Below is a small trained network, with its code and all its weights. Each question gives an input and a class and asks what happens when units are switched off, that is, made to give their printed mean instead of their output.

import numpy as np


def w(rows, s, z=0):
    codes = np.array(rows[::2]) - 128.0
    scale = np.full(codes.shape[1], s)
    scale[-1] = z or s
    return codes * scale


def norm(h):
    return h / np.sqrt((h * h).mean(-1, keepdims=True) + 1e-5)


def f(y):
    return np.maximum(y, 0)


def log_softmax(a):
    a = a - a.max(-1, keepdims=True)
    return a - np.log(np.exp(a).sum(-1, keepdims=True))


def net(x, mask):
    res = np.array(x, float).reshape(1, 5) / 4 @ E
    u = 0
    for l in range(3):
        y = f(norm(res) @ A[l][:, :-1].T + A[l][:, -1])
        res = res + np.where(mask[u : u + 8], y, B[l][:, -1]) @ B[l][:, :-1]
        u += 8
    return log_softmax(norm(res)[-1] @ U[:, :-1].T + U[:, -1])


A, B = {}, {}
E = w([
[205,160,174,67,181,66,103,143],'x0',
[167,173,21,95,75,125,140,224],'x1',
[199,137,148,118,211,253,143,162],'x2',
[82,151,162,30,70,184,155,73],'x3',
[136,68,182,113,118,99,247,162],'x4',
],0.0045)
A[0] = w([
[157,79,60,187,168,117,133,151,18],'0.n1',
[126,133,158,113,107,108,254,176,136],'0.n2',
[109,125,136,88,143,187,123,152,129],'0.n3',
[127,82,123,146,146,100,194,139,16],'0.n4',
[139,103,92,147,190,203,171,142,25],'0.n5',
[67,125,120,155,127,189,161,147,56],'0.n6',
[103,134,108,120,65,89,141,104,171],'0.n7',
[73,84,82,177,120,163,139,135,4],'0.n8',
],0.0094,0.0029)
B[0] = w([
[30,235,171,107,145,141,161,175,203],'0.n1',
[91,54,86,115,145,191,71,148,255],'0.n2',
[71,148,26,117,155,86,207,108,189],'0.n3',
[70,17,144,157,209,161,45,141,175],'0.n4',
[173,155,51,145,194,63,174,64,209],'0.n5',
[203,147,180,25,115,70,100,130,187],'0.n6',
[143,163,26,107,234,125,214,113,243],'0.n7',
[246,114,254,32,131,22,27,141,188],'0.n8',
],0.0058,0.005)
A[1] = w([
[85,88,100,141,92,23,99,119,117],'1.n1',
[164,131,179,156,137,97,88,167,134],'1.n2',
[166,75,164,149,163,137,117,63,118],'1.n3',
[145,136,108,54,133,112,101,170,252],'1.n4',
[213,148,154,138,160,169,124,127,211],'1.n5',
[120,143,162,156,139,128,146,92,93],'1.n6',
[117,108,186,191,123,132,145,60,37],'1.n7',
[135,191,65,147,119,156,1,87,96],'1.n8',
],0.009,0.002)
B[1] = w([
[221,155,115,124,172,107,200,77,197],'1.n1',
[114,143,195,111,99,135,157,145,171],'1.n2',
[149,121,52,151,40,127,126,139,192],'1.n3',
[159,118,161,120,70,165,83,115,255],'1.n4',
[150,119,91,103,110,38,179,84,193],'1.n5',
[76,149,85,144,78,73,114,175,149],'1.n6',
[171,193,70,217,63,202,59,153,155],'1.n7',
[93,2,145,146,169,163,127,145,207],'1.n8',
],0.0082,0.0068)
A[2] = w([
[171,137,130,80,135,177,115,122,128],'2.n1',
[100,134,92,133,104,173,122,100,137],'2.n2',
[33,188,150,49,120,149,93,97,64],'2.n3',
[181,140,76,90,37,141,111,218,241],'2.n4',
[44,168,171,60,74,177,125,80,3],'2.n5',
[189,71,208,98,50,129,152,104,147],'2.n6',
[127,151,141,255,129,83,100,172,156],'2.n7',
[111,169,189,205,200,53,110,197,76],'2.n8',
],0.0067,0.0026)
B[2] = w([
[115,185,112,162,185,65,188,121,181],'2.n1',
[136,140,180,133,146,125,120,202,161],'2.n2',
[143,145,209,101,128,140,236,177,147],'2.n3',
[76,152,160,231,71,130,74,88,253],'2.n4',
[69,205,214,95,160,135,147,195,148],'2.n5',
[183,89,194,145,161,75,49,144,191],'2.n6',
[78,161,142,57,108,195,159,199,174],'2.n7',
[60,177,190,2,88,178,179,72,165],'2.n8',
],0.0073,0.0063)
U = w([
[147,170,28,100,181,90,222,66,237],'0',
[52,199,198,50,121,167,189,166,155],'1',
[88,2,125,132,169,173,93,145,135],'2',
[186,151,189,113,92,52,69,108,6],'3',
[102,189,76,214,37,164,97,154,66],'4',
],0.012,0.0013)

Each question gives the input, the list of numbers given to net, and the class t.
The units are the neurons (one row each of A and B). Each row of codes is followed by its name. A weight is (code - 128) times the scale printed after its matrix; where a second scale follows, it is the last column's (A, B and U).
mask holds one flag per neuron, layer by layer. A switched-off neuron (its flag False) gives its mean, the last column of its row in B, instead of its output. The means were averaged over made-up inputs and are rounded, as every weight is.
A unit's drop is (log p(t) with every unit on - log p(t) with that unit switched off) / (log p(t) with every unit on - log p(t) with every unit switched off).
The circuit of an input: a set's keep is (log p(t) with only the set's units on - log p(t) with every unit switched off) / (log p(t) with every unit on - log p(t) with every unit switched off). Starting from the 12 units with the biggest drops (on a tie, the unit counted first), units are removed one at a time, each time the one whose removal leaves the highest keep (on an exact tie, the one counted first), for as long as the keep stays at least 0.8.
units of the circuit, in order: the units of the circuit, biggest drop first
unit that matters most: the unit with the biggest drop
k most important neurons: the k neurons with the biggest drops, biggest first
top k neurons in layer l: the k neurons of layer l with the biggest drops, biggest first
input [-7,5,8,-1,8], class 0: 3 most important neurons	[0.n5; 1.n8; 0.n3]
input [-1,6,-3,7,-6], class 1: unit that matters most	1.n3
input [0,-6,-2,-6,2], class 1: top 2 neurons in layer 2	[2.n7; 2.n8]
input [-1,-8,4,6,-5], class 4: units of the circuit, in order	[1.n7; 1.n3]
input [-6,8,0,8,-7], class 1: 2 most important neurons	[1.n3; 2.n5]
input [-4,-2,-6,-8,-2], class 1: 2 most important neurons	[0.n1; 2.n8]
input [-1,-4,-3,-5,7], class 2: 2 most important neurons	[0.n2; 0.n4]
input [-7,7,4,1,6], class 3: units of the circuit, in order	[0.n8; 0.n6]
input [3,6,2,5,-1], class 4: 2 most important neurons	[2.n4; 0.n1]
input [-6,4,-5,-1,-4], class 3: top 2 neurons in layer 0	[0.n8; 0.n5]
input [-8,5,8,-7,-4], class 0: 3 most important neurons	[0.n5; 1.n5; 1.n3]
input [-5,7,-2,7,-4], class 1: 4 most important neurons	[1.n3; 2.n5; 2.n3; 1.n7]
input [1,7,-4,-2,4], class 4: 3 most important neurons	[1.n8; 2.n4; 0.n5]
input [5,-8,0,-4,8], class 2: 3 most important neurons	[0.n4; 0.n2; 1.n4]
input [5,-3,4,-4,6], class 2: top neuron in layer 0	[0.n4]
input [-7,-7,-6,5,8], class 2: 2 most important neurons	[0.n2; 0.n7]
input [8,7,6,3,5], class 3: 2 most important neurons	[1.n4; 0.n7]
input [5,2,-6,-5,1], class 0: 3 most important neurons	[1.n1; 0.n8; 0.n6]
input [5,-8,7,-4,5], class 4: top 3 neurons in layer 1	[1.n3; 1.n7; 1.n1]
input [2,-4,-8,-1,-7], class 0: units of the circuit, in order	[1.n1]
input [-8,0,6,7,-4], class 3: top 3 neurons in layer 2	[2.n6; 2.n7; 2.n8]
input [-7,6,-3,-5,-4], class 3: top 2 neurons in layer 0	[0.n8; 0.n3]
input [-6,8,4,4,4], class 4: top 3 neurons in layer 0	[0.n3; 0.n2; 0.n5]
